Here is a tiny trained network, its code and every weight. The questions are about switching its units off for an input and a class, where a switched-off unit gives its printed mean instead of its output.

import numpy as np


def w(rows, s, z=0):
    codes = np.array(rows[::2]) - 128.0
    scale = np.full(codes.shape[1], s)
    scale[-1] = z or s
    return codes * scale


def norm(h):
    return h / np.sqrt((h * h).mean(-1, keepdims=True) + 1e-5)


def f(y):
    return y / 2 * (1 + np.tanh(0.7978845608 * (y + 0.044715 * y**3)))


def log_softmax(a):
    a = a - a.max(-1, keepdims=True)
    return a - np.log(np.exp(a).sum(-1, keepdims=True))


def net(x, mask):
    res = np.array(x, float).reshape(1, 5) / 4 @ E
    u = 0
    for l in range(3):
        y = f(norm(res) @ A[l][:, :-1].T + A[l][:, -1])
        res = res + np.where(mask[u : u + 12], y, B[l][:, -1]) @ B[l][:, :-1]
        u += 12
    return log_softmax(norm(res)[-1] @ U[:, :-1].T + U[:, -1])


A, B = {}, {}
E = w([
[95,51,54,171],'x0',
[2,67,249,141],'x1',
[127,127,126,125],'x2',
[193,69,249,232],'x3',
[129,130,126,127],'x4',
],0.0022)
A[0] = w([
[84,106,117,148,139],'0.n1',
[156,42,79,213,18],'0.n2',
[129,142,99,141,91],'0.n3',
[42,142,199,56,120],'0.n4',
[66,195,151,85,148],'0.n5',
[206,161,143,126,141],'0.n6',
[34,86,99,141,23],'0.n7',
[240,101,112,212,44],'0.n8',
[2,114,88,127,4],'0.n9',
[162,201,11,48,171],'0.n10',
[78,103,116,134,116],'0.n11',
[76,104,95,172,136],'0.n12',
],0.0066,0.0037)
B[0] = w([
[60,106,127,125,145],'0.n1',
[145,255,8,176,143],'0.n2',
[137,91,159,125,118],'0.n3',
[87,234,31,172,191],'0.n4',
[119,210,77,98,170],'0.n5',
[194,81,164,31,164],'0.n6',
[79,60,156,72,136],'0.n7',
[190,168,12,61,173],'0.n8',
[53,65,132,13,147],'0.n9',
[66,98,221,220,253],'0.n10',
[51,122,153,118,138],'0.n11',
[69,64,154,121,148],'0.n12',
],0.0047,0.0046)
A[1] = w([
[203,127,134,2,60],'1.n1',
[159,121,104,168,20],'1.n2',
[141,202,173,188,119],'1.n3',
[106,50,112,196,38],'1.n4',
[223,106,99,72,91],'1.n5',
[149,93,160,121,177],'1.n6',
[132,167,127,149,27],'1.n7',
[121,179,213,178,35],'1.n8',
[198,144,142,10,77],'1.n9',
[86,94,146,148,86],'1.n10',
[74,139,101,194,140],'1.n11',
[173,35,31,97,5],'1.n12',
],0.0077,0.0025)
B[1] = w([
[168,59,201,207,173],'1.n1',
[38,92,112,158,112],'1.n2',
[84,58,148,64,225],'1.n3',
[208,53,24,170,174],'1.n4',
[159,171,236,172,197],'1.n5',
[67,182,114,139,156],'1.n6',
[105,100,156,133,111],'1.n7',
[118,138,99,22,205],'1.n8',
[131,91,192,197,172],'1.n9',
[224,162,116,145,173],'1.n10',
[236,83,177,158,251],'1.n11',
[3,213,90,28,141],'1.n12',
],0.0059,0.0028)
A[2] = w([
[198,182,102,122,135],'2.n1',
[124,95,162,177,94],'2.n2',
[71,182,130,85,7],'2.n3',
[198,148,137,158,162],'2.n4',
[103,238,108,177,71],'2.n5',
[107,249,83,154,33],'2.n6',
[90,122,92,108,135],'2.n7',
[112,159,178,1,124],'2.n8',
[107,133,97,108,40],'2.n9',
[136,99,197,68,84],'2.n10',
[87,126,110,69,1],'2.n11',
[94,94,165,49,73],'2.n12',
],0.0097,0.0024)
B[2] = w([
[48,103,72,104,157],'2.n1',
[149,139,59,122,176],'2.n2',
[175,66,114,169,181],'2.n3',
[67,132,151,112,200],'2.n4',
[1,204,69,176,184],'2.n5',
[10,225,105,235,195],'2.n6',
[138,104,224,146,155],'2.n7',
[181,107,37,150,254],'2.n8',
[142,126,194,131,120],'2.n9',
[130,240,68,76,197],'2.n10',
[140,118,208,101,153],'2.n11',
[118,173,150,15,199],'2.n12',
],0.007,0.0041)
U = w([
[234,245,25,10,150],'0',
[14,245,33,237,179],'1',
[216,15,14,246,150],'2',
[16,9,238,24,2],'3',
[247,218,243,217,125],'4',
],0.013,0.0059)

Each question gives the input, the list of numbers given to net, and the class t.
The units are the neurons (one row each of A and B). Each row of codes is followed by its name. A weight is (code - 128) times the scale printed after its matrix; where a second scale follows, it is the last column's (A, B and U).
mask holds one flag per neuron, layer by layer. A switched-off neuron (its flag False) gives its mean, the last column of its row in B, instead of its output. The means were averaged over made-up inputs and are rounded, as every weight is.
A unit's drop is (log p(t) with every unit on - log p(t) with that unit switched off) / (log p(t) with every unit on - log p(t) with every unit switched off).
unit that matters most: the unit with the biggest drop
k most important neurons: the k neurons with the biggest drops, biggest first
top k neurons in layer l: the k neurons of layer l with the biggest drops, biggest first
drop when u is switched off: that unit's drop, to one decimal
input [4,-1,2,8,-8], class 1: 2 most important neurons	[0.n8 0.n10]
input [3,-6,8,-3,-5], class 2: unit that matters most	0.n10
input [7,2,8,0,7], class 3: top 2 neurons in layer 0	[0.n9 0.n10]
input [-3,3,-7,1,7], class 0: top 2 neurons in layer 0	[0.n8 0.n2]
input [3,7,3,0,4], class 3: 4 most important neurons	[0.n9 0.n7 2.n8 0.n10]
input [1,-8,5,3,1], class 1: top 2 neurons in layer 2	[2.n1 2.n4]
input [1,7,8,-1,8], class 3: top 4 neurons in layer 0	[0.n9 0.n7 0.n2 0.n12]
input [-5,2,-6,1,-3], class 0: 3 most important neurons	[1.n3 0.n8 0.n2]
input [1,-1,-7,-8,-4], class 2: 2 most important neurons	[0.n10 0.n6]
input [-3,1,1,6,6], class 0: 3 most important neurons	[0.n9 2.n10 1.n11]
input [0,8,0,7,-8], class 0: 2 most important neurons	[1.n8 0.n10]
input [8,-1,7,6,-5], class 1: 2 most important neurons	[0.n10 0.n8]
input [4,8,8,-1,-3], class 3: drop when 0.n9 is switched off	0.4
input [6,-8,6,-4,8], class 2: drop when 0.n10 is switched off	2.5
input [4,1,-8,-1,1], class 3: drop when 0.n9 is switched off	0.7
input [-5,-1,2,-1,-8], class 0: drop when 2.n8 is switched off	0.1
input [-2,-3,-1,4,6], class 4: most important neuron	[1.n1]
